Here is a tiny trained network, its code and every weight. The questions are about switching its units off for an input and a target symbol, where a switched-off unit gives its printed mean instead of its output.

import numpy as np


def w(rows, s, z=0):
    codes = np.array(rows[::2]) - 128.0
    scale = np.full(codes.shape[1], s)
    scale[-1] = z or s
    return codes * scale


def f(y):
    return np.maximum(y, 0)


def softmax(a):
    e = np.exp(a - a.max(-1, keepdims=True))
    return e / e.sum(-1, keepdims=True)


def log_softmax(a):
    a = a - a.max(-1, keepdims=True)
    return a - np.log(np.exp(a).sum(-1, keepdims=True))


def net(x, mask):
    ids = ['αβγεζηλμξπστφψω'.index(c) for c in x.split()]
    T = len(ids)
    res = E[ids] + P[:T]
    u = 0
    for l in range(2):
        r = res
        for j in range(2):
            rows = slice(2 * j, 2 * j + 2)
            q, k, v = (r @ M[l][rows].T for M in (Q, K, V))
            z = softmax(np.where(np.tri(T) > 0, q @ k.T / 2**0.5, -1e9)) @ v
            o = O[l][rows]
            res = res + np.where(mask[u + j], z, o[:, -1]) @ o[:, :-1]
        u += 2
        y = f(res @ A[l][:, :-1].T + A[l][:, -1])
        res = res + np.where(mask[u : u + 4], y, B[l][:, -1]) @ B[l][:, :-1]
        u += 4
    return log_softmax(res[-1] @ U[:, :-1].T + U[:, -1])


Q, K, V, O, A, B = {}, {}, {}, {}, {}, {}
E = w([
[69,167,183,102,120,224],'α',
[133,89,201,166,65,109],'β',
[82,140,179,164,7,245],'γ',
[129,206,75,141,124,111],'ε',
[112,148,171,72,202,59],'ζ',
[51,136,247,92,57,93],'η',
[100,72,170,160,110,189],'λ',
[158,135,176,166,136,124],'μ',
[116,136,129,156,167,181],'ξ',
[134,88,211,124,185,133],'π',
[135,170,128,122,217,145],'σ',
[116,142,172,127,117,71],'τ',
[152,145,116,191,74,151],'φ',
[174,180,155,129,175,80],'ψ',
[124,183,115,162,46,63],'ω',
],0.015)
P = w([
[102,127,139,181,176,112],'0',
[169,139,161,120,126,162],'1',
[65,125,74,97,130,148],'2',
[177,151,193,123,116,167],'3',
[47,131,78,95,120,153],'4',
[184,163,210,120,117,176],'5',
[30,121,86,92,112,163],'6',
[192,172,224,121,110,185],'7',
[24,128,83,88,102,168],'8',
[199,177,238,122,106,192],'9',
[12,121,87,80,99,172],'10',
[192,185,253,125,106,196],'11',
[39,121,63,85,129,152],'12',
],0.015)
Q[0] = w([
[169,68,107,209,155,101],'0.h1',
[142,86,156,178,135,132],'0.h1',
[191,90,36,148,177,108],'0.h2',
[101,182,201,206,95,255],'0.h2',
],0.005)
K[0] = w([
[187,131,90,21,128,138],'0.h1',
[156,101,68,68,133,142],'0.h1',
[199,67,86,140,178,29],'0.h2',
[3,199,217,108,101,158],'0.h2',
],0.0053)
V[0] = w([
[197,62,87,176,183,90],'0.h1',
[66,178,138,136,153,199],'0.h1',
[125,70,80,178,153,74],'0.h2',
[2,221,208,142,96,140],'0.h2',
],0.0052)
O[0] = w([
[194,20,14,192,153,138,73],'0.h1',
[41,188,173,107,159,111,168],'0.h1',
[140,55,220,233,131,136,64],'0.h2',
[2,187,201,78,141,41,255],'0.h2',
],0.0064,0.008)
A[0] = w([
[100,194,102,146,83,154,7],'0.n1',
[118,140,136,198,86,158,136],'0.n2',
[102,92,2,96,81,71,10],'0.n3',
[209,144,150,185,165,151,200],'0.n4',
],0.0097,0.0011)
B[0] = w([
[121,117,139,96,163,105,255],'0.n1',
[16,132,168,183,82,120,156],'0.n2',
[132,94,203,137,210,191,157],'0.n3',
[165,255,187,182,157,173,151],'0.n4',
],0.0079,0.0071)
Q[1] = w([
[9,86,13,106,145,81],'1.h1',
[100,178,193,113,138,140],'1.h1',
[11,111,94,124,177,84],'1.h2',
[188,212,251,126,128,175],'1.h2',
],0.013)
K[1] = w([
[131,67,90,246,191,73],'1.h1',
[61,179,177,117,129,129],'1.h1',
[74,114,135,236,198,57],'1.h2',
[65,218,191,13,74,175],'1.h2',
],0.011)
V[1] = w([
[81,159,48,66,173,88],'1.h1',
[217,201,131,157,189,60],'1.h1',
[102,198,92,170,159,253],'1.h2',
[116,172,101,163,39,89],'1.h2',
],0.015)
O[1] = w([
[155,191,180,47,110,184,143],'1.h1',
[84,30,126,23,43,137,35],'1.h1',
[63,179,86,152,118,227,204],'1.h2',
[203,201,47,155,6,72,253],'1.h2',
],0.016,0.0039)
A[1] = w([
[129,52,176,32,140,194,4],'1.n1',
[247,158,160,84,145,121,101],'1.n2',
[151,197,160,131,133,173,69],'1.n3',
[184,173,158,159,144,101,88],'1.n4',
],0.011,0.018)
B[1] = w([
[240,135,137,244,124,132,210],'1.n1',
[2,151,165,210,59,111,248],'1.n2',
[192,36,64,105,174,67,248],'1.n3',
[133,96,130,52,106,195,253],'1.n4',
],0.0087,0.026)
U = w([
[140,127,182,70,203,164,249],'α',
[136,100,113,207,164,11,89],'β',
[211,236,113,179,138,123,151],'γ',
[159,156,132,34,50,220,142],'ε',
[208,135,196,172,149,86,97],'ζ',
[115,208,223,171,125,116,177],'η',
[87,208,166,239,214,119,66],'λ',
[69,33,112,99,115,137,119],'μ',
[47,163,171,137,155,216,84],'ξ',
[95,56,177,186,194,116,111],'π',
[147,187,182,190,123,211,80],'σ',
[159,3,155,23,125,44,186],'τ',
[96,174,79,193,89,146,57],'φ',
[183,67,116,129,76,139,100],'ψ',
[197,154,92,105,41,63,56],'ω',
],0.0054,0.012)

Each question gives the input, a string of symbols that net reads in full, and the target symbol t.
The units are the heads (2 rows each of Q, K, V and O) and the neurons (one row each of A and B). Each row of codes is followed by its name. A weight is (code - 128) times the scale printed after its matrix; where a second scale follows, it is the last column's (O, A, B and U).
mask holds one flag per unit, layer by layer, with each layer's heads first. A switched-off unit (its flag False) gives its mean, the last column of its rows in O or B, instead of its output. The means were averaged over made-up inputs and are rounded, as every weight is.
A unit's drop is (log p(t) with every unit on - log p(t) with that unit switched off) / (log p(t) with every unit on - log p(t) with every unit switched off).
The circuit of an input: a set's keep is (log p(t) with only the set's units on - log p(t) with every unit switched off) / (log p(t) with every unit on - log p(t) with every unit switched off). Starting from all 12 units, units are removed one at a time, each time the one whose removal leaves the highest keep (on an exact tie, the one counted first), for as long as the keep stays at least 0.8.
circuit, biggest first: the units of the circuit, biggest drop first
unit that matters most: the unit with the biggest drop
k most important neurons: the k neurons with the biggest drops, biggest first
k most important neurons of layer l: the k neurons of layer l with the biggest drops, biggest first
heads that matter: for each layer, one digit per head in row order, 1 if its drop is at least 0.15 and else 0, layers parted by /
input α φ ψ σ ω σ, target α: 2 most important neurons of layer 1 -> (1.n3 1.n1)
input ω γ γ π ε λ τ λ μ ψ μ, target ω: circuit, biggest first -> (1.h2)
input η ε ω ε τ τ η η ω ω ω, target η: 2 most important neurons of layer 1 -> (1.n2 1.n3)
input ξ μ ψ σ, target σ: heads that matter -> 00 / 11
input ε ψ φ φ η ξ η ζ λ ε γ μ, target γ: circuit, biggest first -> (1.n3 1.h1)
input ψ σ φ ζ β ε μ α β τ ψ ξ ω, target ψ: heads that matter -> 01 / 10
input φ η ε η ξ τ α σ γ β ω β α, target φ: heads that matter -> 01 / 11
input π μ ξ β α μ, target α: circuit, biggest first -> (1.n3 1.n4 1.h1 1.n1)
input η ζ λ ψ ω η μ η ω ξ, target η: heads that matter -> 01 / 01
input γ φ α ε η τ η, target γ: circuit, biggest first -> (1.h1 1.n2)
input β η λ γ γ λ ε, target β: circuit, biggest first -> (1.h1 0.h2)
input σ β ψ ξ γ η ψ β φ, target σ: 2 most important neurons -> (1.n1 1.n3)
input ψ φ β μ τ ξ λ, target ψ: circuit, biggest first -> (1.n1 1.h1)
input ε τ τ τ π ε φ μ, target μ: circuit, biggest first -> (1.h1 0.n4 1.h2)
input μ μ γ ξ ζ μ φ ζ γ φ ω, target μ: circuit, biggest first -> (1.h1 0.h2 1.h2 0.n4)
input ψ ψ η ξ β τ π π τ, target ψ: circuit, biggest first -> (1.n1 1.h1 1.h2)
input ζ τ ξ ψ β φ μ β ω σ ω ψ, target ψ: circuit, biggest first -> (1.h1 1.n1 0.n4 1.h2)
input η α ψ σ ξ σ φ σ β β τ, target η: 2 most important neurons -> (1.n2 1.n3)
input σ β ψ η π λ α ω ξ μ τ, target σ: circuit, biggest first -> (1.n1 1.h2 1.h1)
input τ β ε τ η η φ ζ, target η: circuit, biggest first -> (1.n2 1.h2 1.n3)
input μ ψ ω λ β ω τ σ ω ζ ε, target μ: unit that matters most -> 1.h1
input α ω σ, target α: 2 most important neurons -> (1.n3 1.n2)
input ε φ φ τ μ π γ ψ ψ ξ, target γ: unit that matters most -> 1.n3
input α β τ τ λ λ τ τ ε ε, target α: heads that matter -> 10 / 01
input ω ξ τ τ η π φ μ ε β β, target ω: heads that matter -> 01 / 01
input φ η η, target φ: 2 most important neurons of layer 0 -> (0.n2 0.n4)
